Here is a tiny trained network, its code and every weight. The questions are about switching its units off for an input and a class, where a switched-off unit gives its printed mean instead of its output.

import numpy as np


def w(rows, s, z=0):
    codes = np.array(rows[::2]) - 128.0
    scale = np.full(codes.shape[1], s)
    scale[-1] = z or s
    return codes * scale


def norm(h):
    return h / np.sqrt((h * h).mean(-1, keepdims=True) + 1e-5)


def f(y):
    return np.maximum(y, 0)


def log_softmax(a):
    a = a - a.max(-1, keepdims=True)
    return a - np.log(np.exp(a).sum(-1, keepdims=True))


def net(x, mask):
    res = np.array(x, float).reshape(1, 7) / 4 @ E
    u = 0
    for l in range(3):
        y = f(norm(res) @ A[l][:, :-1].T + A[l][:, -1])
        res = res + np.where(mask[u : u + 7], y, B[l][:, -1]) @ B[l][:, :-1]
        u += 7
    return log_softmax(norm(res)[-1] @ U[:, :-1].T + U[:, -1])


A, B = {}, {}
E = w([
[132,197,112,112,113,165,210,53,115,83,57],'x0',
[114,118,128,103,135,128,153,120,130,151,136],'x1',
[247,101,56,52,109,109,92,70,86,111,172],'x2',
[88,46,176,97,99,63,131,97,110,51,83],'x3',
[111,128,103,114,123,136,125,139,144,114,135],'x4',
[134,168,167,104,153,87,107,69,208,106,180],'x5',
[121,128,121,129,129,126,128,126,127,127,132],'x6',
],0.016)
A[0] = w([
[196,213,48,154,182,171,153,161,156,226,136,50],'L0N0',
[183,113,71,68,125,120,79,54,58,151,120,45],'L0N1',
[139,88,83,122,89,210,184,179,26,133,64,29],'L0N2',
[139,192,174,83,151,80,111,46,246,74,206,39],'L0N3',
[148,81,96,132,111,178,153,216,23,114,123,57],'L0N4',
[148,244,88,109,1,146,237,63,125,84,71,4],'L0N5',
[123,43,139,125,113,59,211,117,128,31,81,46],'L0N6',
],0.0093,0.012)
B[0] = w([
[91,148,167,72,76,156,91,111,83,114,159,228],'L0N0',
[118,102,134,127,102,125,193,190,149,99,137,226],'L0N1',
[133,121,84,148,90,131,132,96,174,170,71,205],'L0N2',
[116,125,83,163,97,78,127,119,127,192,51,253],'L0N3',
[121,145,98,166,109,64,120,100,166,186,86,198],'L0N4',
[134,81,116,155,248,177,101,95,102,127,120,232],'L0N5',
[91,156,164,92,83,134,79,102,70,126,147,229],'L0N6',
],0.016,0.0061)
A[1] = w([
[170,205,91,152,137,173,150,136,139,168,150,55],'L1N0',
[247,133,64,65,124,133,150,93,121,98,127,27],'L1N1',
[130,114,117,110,98,133,170,137,171,116,124,3],'L1N2',
[68,177,177,166,162,156,185,160,145,111,91,38],'L1N3',
[144,201,151,105,163,70,124,100,188,112,147,16],'L1N4',
[140,175,144,108,170,90,114,52,216,112,134,27],'L1N5',
[147,198,107,100,157,189,133,138,126,137,160,50],'L1N6',
],0.014,0.0054)
B[1] = w([
[59,170,183,78,88,89,74,26,92,99,87,191],'L1N0',
[115,155,185,228,71,141,255,207,218,76,172,254],'L1N1',
[155,167,189,186,111,147,137,138,175,66,137,132],'L1N2',
[230,123,106,179,30,133,251,122,192,37,229,224],'L1N3',
[136,82,78,204,95,166,107,96,126,172,66,160],'L1N4',
[131,96,36,165,112,174,134,123,96,194,1,186],'L1N5',
[50,181,221,87,94,115,81,181,36,129,152,181],'L1N6',
],0.0089,0.0074)
A[2] = w([
[178,138,91,102,131,122,111,122,118,109,152,62],'L2N0',
[130,173,130,113,252,143,166,99,99,72,98,2],'L2N1',
[126,129,138,128,121,126,178,163,176,108,157,37],'L2N2',
[111,80,172,68,112,91,99,96,93,45,99,75],'L2N3',
[187,116,100,80,99,95,156,138,107,97,156,89],'L2N4',
[142,71,133,119,210,86,44,221,143,156,189,86],'L2N5',
[99,166,139,155,136,165,200,107,144,93,105,65],'L2N6',
],0.014,0.005)
B[2] = w([
[104,127,168,163,87,145,142,125,122,144,117,136],'L2N0',
[200,89,90,76,197,128,139,168,89,132,139,171],'L2N1',
[220,115,94,113,101,142,123,139,166,143,185,195],'L2N2',
[68,249,176,104,121,178,80,158,110,157,155,235],'L2N3',
[114,147,141,184,117,105,131,139,199,142,186,189],'L2N4',
[186,93,87,66,233,188,163,54,83,66,96,215],'L2N5',
[172,83,116,80,176,66,98,162,146,126,169,254],'L2N6',
],0.013,0.0081)
U = w([
[63,191,180,87,82,138,66,123,78,112,159,226],'0',
[167,106,131,170,87,103,187,178,190,82,195,3],'1',
[116,108,70,171,111,88,116,126,136,197,20,186],'2',
[170,93,108,91,252,178,141,102,80,68,108,75],'3',
],0.019,0.0015)

Each question gives the input, the list of numbers given to net, and the class t.
The units are the neurons (one row each of A and B). Each row of codes is followed by its name. A weight is (code - 128) times the scale printed after its matrix; where a second scale follows, it is the last column's (A, B and U).
mask holds one flag per neuron, layer by layer. A switched-off neuron (its flag False) gives its mean, the last column of its row in B, instead of its output. The means were averaged over made-up inputs and are rounded, as every weight is.
A unit's drop is (log p(t) with every unit on - log p(t) with that unit switched off) / (log p(t) with every unit on - log p(t) with every unit switched off).
The circuit of an input: a set's keep is (log p(t) with only the set's units on - log p(t) with every unit switched off) / (log p(t) with every unit on - log p(t) with every unit switched off). Starting from the 12 units with the biggest drops (on a tie, the unit counted first), units are removed one at a time, each time the one whose removal leaves the highest keep (on an exact tie, the one counted first), for as long as the keep stays at least 0.8.
circuit, biggest first: the units of the circuit, biggest drop first
unit that matters most: the unit with the biggest drop
k most important neurons: the k neurons with the biggest drops, biggest first
top k neurons in layer l: the k neurons of layer l with the biggest drops, biggest first
drop of u: that unit's drop, to one decimal
input [-1,-7,5,-8,5,-6,5], class 0: circuit, biggest first => (L0N0)
input [1,4,4,1,-6,-5,7], class 2: top 2 neurons in layer 0 => (L0N4 L0N2)
input [8,5,-1,-7,4,8,8], class 2: 2 most important neurons => (L0N3 L1N5)
input [-2,3,5,3,8,-6,0], class 2: 4 most important neurons => (L0N4 L0N2 L1N3 L2N6)
input [5,-8,0,-4,-3,-1,-7], class 3: 3 most important neurons => (L0N5 L2N1 L0N6)
input [3,-3,7,6,-6,2,-5], class 1: 3 most important neurons => (L1N1 L0N1 L0N0)
input [4,6,-8,-8,-3,-6,-5], class 0: 2 most important neurons => (L0N0 L1N0)
input [-4,3,-1,-3,0,-2,3], class 3: circuit, biggest first => (L2N5 L1N1)
input [-6,-2,4,-6,-1,-6,6], class 0: 4 most important neurons => (L0N0 L0N3 L0N5 L1N0)
input [8,7,-1,8,1,-5,7], class 0: 2 most important neurons => (L0N6 L2N3)
input [6,7,8,-7,-2,3,-1], class 1: top 3 neurons in layer 2 => (L2N3 L2N6 L2N2)
input [7,6,7,4,6,5,0], class 1: 3 most important neurons => (L1N1 L0N1 L2N5)
input [-8,-2,4,8,5,-7,8], class 0: top 2 neurons in layer 0 => (L0N5 L0N6)
input [-4,4,7,8,3,-7,4], class 0: top 2 neurons in layer 0 => (L0N6 L0N3)
input [-5,-3,-6,6,-8,-3,2], class 0: unit that matters most => L1N1
input [2,1,7,2,-6,-7,-4], class 1: 2 most important neurons => (L0N1 L1N1)
input [-5,-8,-2,-4,-5,-3,3], class 3: 2 most important neurons => (L2N5 L0N3)
input [0,-6,-2,-2,-1,-2,-3], class 0: top 3 neurons in layer 1 => (L1N1 L1N5 L1N0)
input [1,5,-4,3,-4,5,-7], class 2: 2 most important neurons => (L0N1 L0N3)
input [7,6,-5,1,1,-2,7], class 3: unit that matters most => L0N5
input [-8,-5,7,8,-2,0,0], class 0: 2 most important neurons => (L2N3 L0N5)
input [-5,0,-7,-2,6,8,3], class 2: top 3 neurons in layer 1 => (L1N5 L1N1 L1N4)
input [6,4,7,-4,-1,-7,-6], class 1: top 2 neurons in layer 0 => (L0N1 L0N3)
input [7,-3,6,-4,-5,8,-1], class 2: drop of L2N4 => 0.0
